Below is a small trained network, with its code and all its weights. Each question gives an input and a class and asks what happens when units are switched off, that is, made to give their printed mean instead of their output.

import numpy as np


def w(rows, s, z=0):
    codes = np.array(rows[::2]) - 128.0
    scale = np.full(codes.shape[1], s)
    scale[-1] = z or s
    return codes * scale


def f(y):
    return y / 2 * (1 + np.tanh(0.7978845608 * (y + 0.044715 * y**3)))


def log_softmax(a):
    a = a - a.max(-1, keepdims=True)
    return a - np.log(np.exp(a).sum(-1, keepdims=True))


def net(x, mask):
    res = np.array(x, float).reshape(1, 6) / 4 @ E
    y = f(res @ A[0][:, :-1].T + A[0][:, -1])
    res = res + np.where(mask, y, B[0][:, -1]) @ B[0][:, :-1]
    return log_softmax(res[-1] @ U[:, :-1].T + U[:, -1])


A, B = {}, {}
E = w([
[127,128,129],'x0',
[142,133,32],'x1',
[128,129,129],'x2',
[129,129,101],'x3',
[129,128,128],'x4',
[249,71,138],'x5',
],0.013)
A[0] = w([
[89,146,181,193],'n0',
[156,87,195,154],'n1',
[54,202,80,250],'n2',
[254,22,127,218],'n3',
[114,130,255,254],'n4',
[221,72,125,195],'n5',
[178,81,163,157],'n6',
],0.0099,0.0084)
B[0] = w([
[87,113,164,184],'n0',
[143,183,199,170],'n1',
[95,26,87,232],'n2',
[186,192,111,247],'n3',
[69,126,255,236],'n4',
[169,174,115,208],'n5',
[156,189,149,172],'n6',
],0.012,0.014)
U = w([
[51,83,203,28],'0',
[66,58,175,196],'1',
[168,176,209,20],'2',
[174,174,178,181],'3',
[88,54,61,254],'4',
[99,48,3,81],'5',
[193,181,66,169],'6',
[200,159,7,64],'7',
],0.0057,0.0047)

Each question gives the input, the list of numbers given to net, and the class t.
The units are the neurons (one row each of A and B). Each row of codes is followed by its name. A weight is (code - 128) times the scale printed after its matrix; where a second scale follows, it is the last column's (A, B and U).
mask holds one flag per neuron, in row order. A switched-off neuron (its flag False) gives its mean, the last column of its row in B, instead of its output. The means were averaged over made-up inputs and are rounded, as every weight is.
A unit's drop is (log p(t) with every unit on - log p(t) with that unit switched off) / (log p(t) with every unit on - log p(t) with every unit switched off).
The circuit of an input: a set's keep is (log p(t) with only the set's units on - log p(t) with every unit switched off) / (log p(t) with every unit on - log p(t) with every unit switched off). Starting from all 7 units, units are removed one at a time, each time the one whose removal leaves the highest keep (on an exact tie, the one counted first), for as long as the keep stays at least 0.8.
units of the circuit, in order: the units of the circuit, biggest drop first
unit that matters most: the unit with the biggest drop
k most important neurons: the k neurons with the biggest drops, biggest first
drop of u: that unit's drop, to one decimal
input [8,1,-3,0,-2,-5], class 4: units of the circuit, in order -> (n4, n2)
input [-3,2,4,-1,3,5], class 6: units of the circuit, in order -> (n4, n3)
input [2,6,-2,5,-8,-4], class 5: units of the circuit, in order -> (n4, n2)
input [4,-5,3,-3,-4,-1], class 0: units of the circuit, in order -> (n4, n3)
input [1,2,-5,-4,7,-6], class 4: 3 most important neurons -> (n4, n2, n1)
input [2,1,5,5,-4,-1], class 5: units of the circuit, in order -> (n4, n1, n3)
input [5,2,5,-5,4,-2], class 4: 2 most important neurons -> (n4, n1)
input [-8,5,-6,7,-1,2], class 7: units of the circuit, in order -> (n4, n0)
input [-1,1,5,6,-2,1], class 7: most important neuron -> (n4)
input [-2,3,-1,-1,4,-2], class 4: 2 most important neurons -> (n4, n3)
input [-8,1,2,2,-1,-2], class 5: units of the circuit, in order -> (n4, n1, n2)
input [-8,4,8,-7,-5,2], class 6: units of the circuit, in order -> (n4, n2)
input [7,8,2,8,-5,0], class 5: 2 most important neurons -> (n2, n4)
input [5,5,3,-3,8,-2], class 4: unit that matters most -> n3
input [3,3,-4,-8,3,-5], class 4: 3 most important neurons -> (n4, n2, n1)
input [-4,8,6,1,-8,5], class 7: 2 most important neurons -> (n4, n1)
input [2,2,-6,2,-4,8], class 7: 4 most important neurons -> (n4, n3, n0, n5)
input [8,7,5,6,4,0], class 5: drop of n4 -> 0.2
input [3,7,-8,6,-7,2], class 7: drop of n4 -> 0.4
input [7,2,8,7,5,8], class 7: drop of n1 -> -0.1
input [5,7,6,7,8,-6], class 5: drop of n2 -> 0.2
